x = [103 130 152 143 125 151 133 144 125 132 145 123 144 133 125]
x[0]: 103
x[9]: 132
x[7]: 144
x[11]: 123
x[5]: 151

B =
[[131 146 144 139 118 113 119 123 128 145 149 137 138 115 127 132]
 [157 118 150 132 125 119 123 137 119 121 155 138 121 116 128 117]
 [143 146 136 109 110 145 149 124 105 144 143 154 145 145 150 142]]
B[0][0] = 131
B[:, 1] = [146, 118, 146]
B[0][14] = 127
B[:, 14] = [127, 128, 150]
B[1][4] = 125
B[0][9] = 145
B[2][8] = 105
B[2][15] = 142
B[1][2] = 150
B[1] = [157, 118, 150, 132, 125, 119, 123, 137, 119, 121, 155, 138, 121, 116, 128, 117]
B[2][12] = 145
B[0][5] = 113
B[2][2] = 136
B[1][1] = 118

X = [143 125 138 157 134 118 123 115 138 122 126 139 127 145 138 139]
X[-16] => 143
X[-12] => 134
X[-2] => 138
X[-6] => 126
X[6] => 123

arr =
[[113 129 127 132 134 118 133 126 127 126 132 107 128]
 [132 130 111 126 130 125 135 134 128 130 129 130 138]
 [115 127 134 131 132 107 129 122 129 129 138 111 121]
 [137 129 138 127 124 118 123 133 131 127 127 143 121]
 [122 126 114 130 132 137 139 118 127 128 133 120 137]
 [133 129 127 125 125 118 131 126 126 127 145 137 126]
 [142 129 126 126 126 138 129 122 130 126 119 154 129]
 [127 133 135 132 132 144 125 127 129 129 139 128 122]
 [132 127 125 128 128 116 130 117 128 127 129 135 128]
 [131 125 123 123 123 138 128 130 128 128 124 130 129]
 [119 130 124 130 131 139 128 132 130 126 123 115 127]]
arr[0,0] => 113
arr[10,0] => 119
arr[2,10] => 138
arr[5,12] => 126
arr[3,12] => 121
arr[0,2] => 127
arr[3,6] => 123
arr[5,10] => 145
arr[7] => [127, 133, 135, 132, 132, 144, 125, 127, 129, 129, 139, 128, 122]
arr[7,9] => 129
arr[:, 6] => [133, 135, 129, 123, 139, 131, 129, 125, 130, 128, 128]
arr[9] => [131, 125, 123, 123, 123, 138, 128, 130, 128, 128, 124, 130, 129]
arr[5,8] => 126
arr[9,3] => 123
arr[4,1] => 126
arr[0,5] => 118
arr[6,3] => 126
arr[10] => [119, 130, 124, 130, 131, 139, 128, 132, 130, 126, 123, 115, 127]
arr[:, 3] => [132, 126, 131, 127, 130, 125, 126, 132, 128, 123, 130]
arr[1,0] => 132
arr[4,11] => 120
arr[:, 9] => [126, 130, 129, 127, 128, 127, 126, 129, 127, 128, 126]
arr[10,10] => 123
arr[1] => [132, 130, 111, 126, 130, 125, 135, 134, 128, 130, 129, 130, 138]
arr[:, 10] => [132, 129, 138, 127, 133, 145, 119, 139, 129, 124, 123]
arr[6,4] => 126
arr[8,10] => 129
arr[10,6] => 128
arr[:, 8] => [127, 128, 129, 131, 127, 126, 130, 129, 128, 128, 130]
arr[9,6] => 128
arr[1,7] => 134
arr[5,11] => 137
arr[1,11] => 130
arr[6,11] => 154
arr[1,1] => 130
arr[3] => [137, 129, 138, 127, 124, 118, 123, 133, 131, 127, 127, 143, 121]
arr[9,4] => 123
arr[3,4] => 124

data = [131 133 126 123 111 151 118]
data[0] => 131
data[5] => 151
data[6] => 118
data[2] => 126

A = [107 110 128 136 120 125 139 124 124 140 116 144 114 109 146]
A[0] -> 107
A[5] -> 125
A[12] -> 114
A[2] -> 128
A[4] -> 120

m =
[[127 147 116 125 108 109 120]
 [119 150 132 121 115 104 126]
 [122 149 120 118 113 122 126]
 [116 139 117 126 109 111 137]
 [119 145 132 124 120 113 134]]
m[0,0]	127
m[1,3]	121
m[:, 1]	[147, 150, 149, 139, 145]
m[1,5]	104
m[0,2]	116
m[0,6]	120
m[:, 4]	[108, 115, 113, 109, 120]
m[4]	[119, 145, 132, 124, 120, 113, 134]
m[2,1]	149
m[4,4]	120
m[1,2]	132
m[0]	[127, 147, 116, 125, 108, 109, 120]

M = [126 140 123 127 125 107  99 146 127 121 128 142 133]
M[0]: 126
M[5]: 107
M[7]: 146
M[10]: 128
M[2]: 123

W = [137 112 151 157]
W[0] -> 137
W[3] -> 157

a =
[[133 135 126 134 133 123 127 135 129 128 128]
 [123 121 114 124 124 150 118 135 111 140 128]
 [123 116 139 145 118 121 127 119 140 120 127]
 [133 117 125 143 127 134 118 129 130 124 129]
 [128 112 127 124 155 141 122 130 136 132 125]
 [123 112 133 122 144 126 114 122 116 127 130]
 [131 114 131 133 140 141 155 129 129 125 136]
 [126 127 133 136 120 134 130 125 130 119 125]
 [122 149 133 124 147 135 116 117 121 119 124]]
a[0][0]	133
a[6][1]	114
a[8][1]	149
a[0][6]	127
a[0][3]	134
a[1][1]	121
a[3][4]	127
a[5]	[123, 112, 133, 122, 144, 126, 114, 122, 116, 127, 130]
a[3][1]	117
a[5][7]	122
a[2][10]	127
a[3][7]	129
a[1][0]	123
a[6][9]	125
a[5][8]	116
a[8][9]	119
a[8][4]	147
a[1][6]	118
a[4][9]	132
a[0][5]	123
a[6]	[131, 114, 131, 133, 140, 141, 155, 129, 129, 125, 136]
a[4]	[128, 112, 127, 124, 155, 141, 122, 130, 136, 132, 125]
a[:, 9]	[128, 140, 120, 124, 132, 127, 125, 119, 119]
a[1][3]	124
a[:, 3]	[134, 124, 145, 143, 124, 122, 133, 136, 124]
a[5][0]	123
a[3][3]	143
a[2][6]	127
a[0][2]	126
a[:, 0]	[133, 123, 123, 133, 128, 123, 131, 126, 122]
a[5][9]	127
a[8]	[122, 149, 133, 124, 147, 135, 116, 117, 121, 119, 124]
a[3]	[133, 117, 125, 143, 127, 134, 118, 129, 130, 124, 129]
a[5][5]	126
a[7][6]	130

grid = [116 139 150 154 140 138 134 155 152 133 148 135 131 131 150]
grid[0] -> 116
grid[9] -> 133
grid[3] -> 154
grid[12] -> 131
grid[14] -> 150
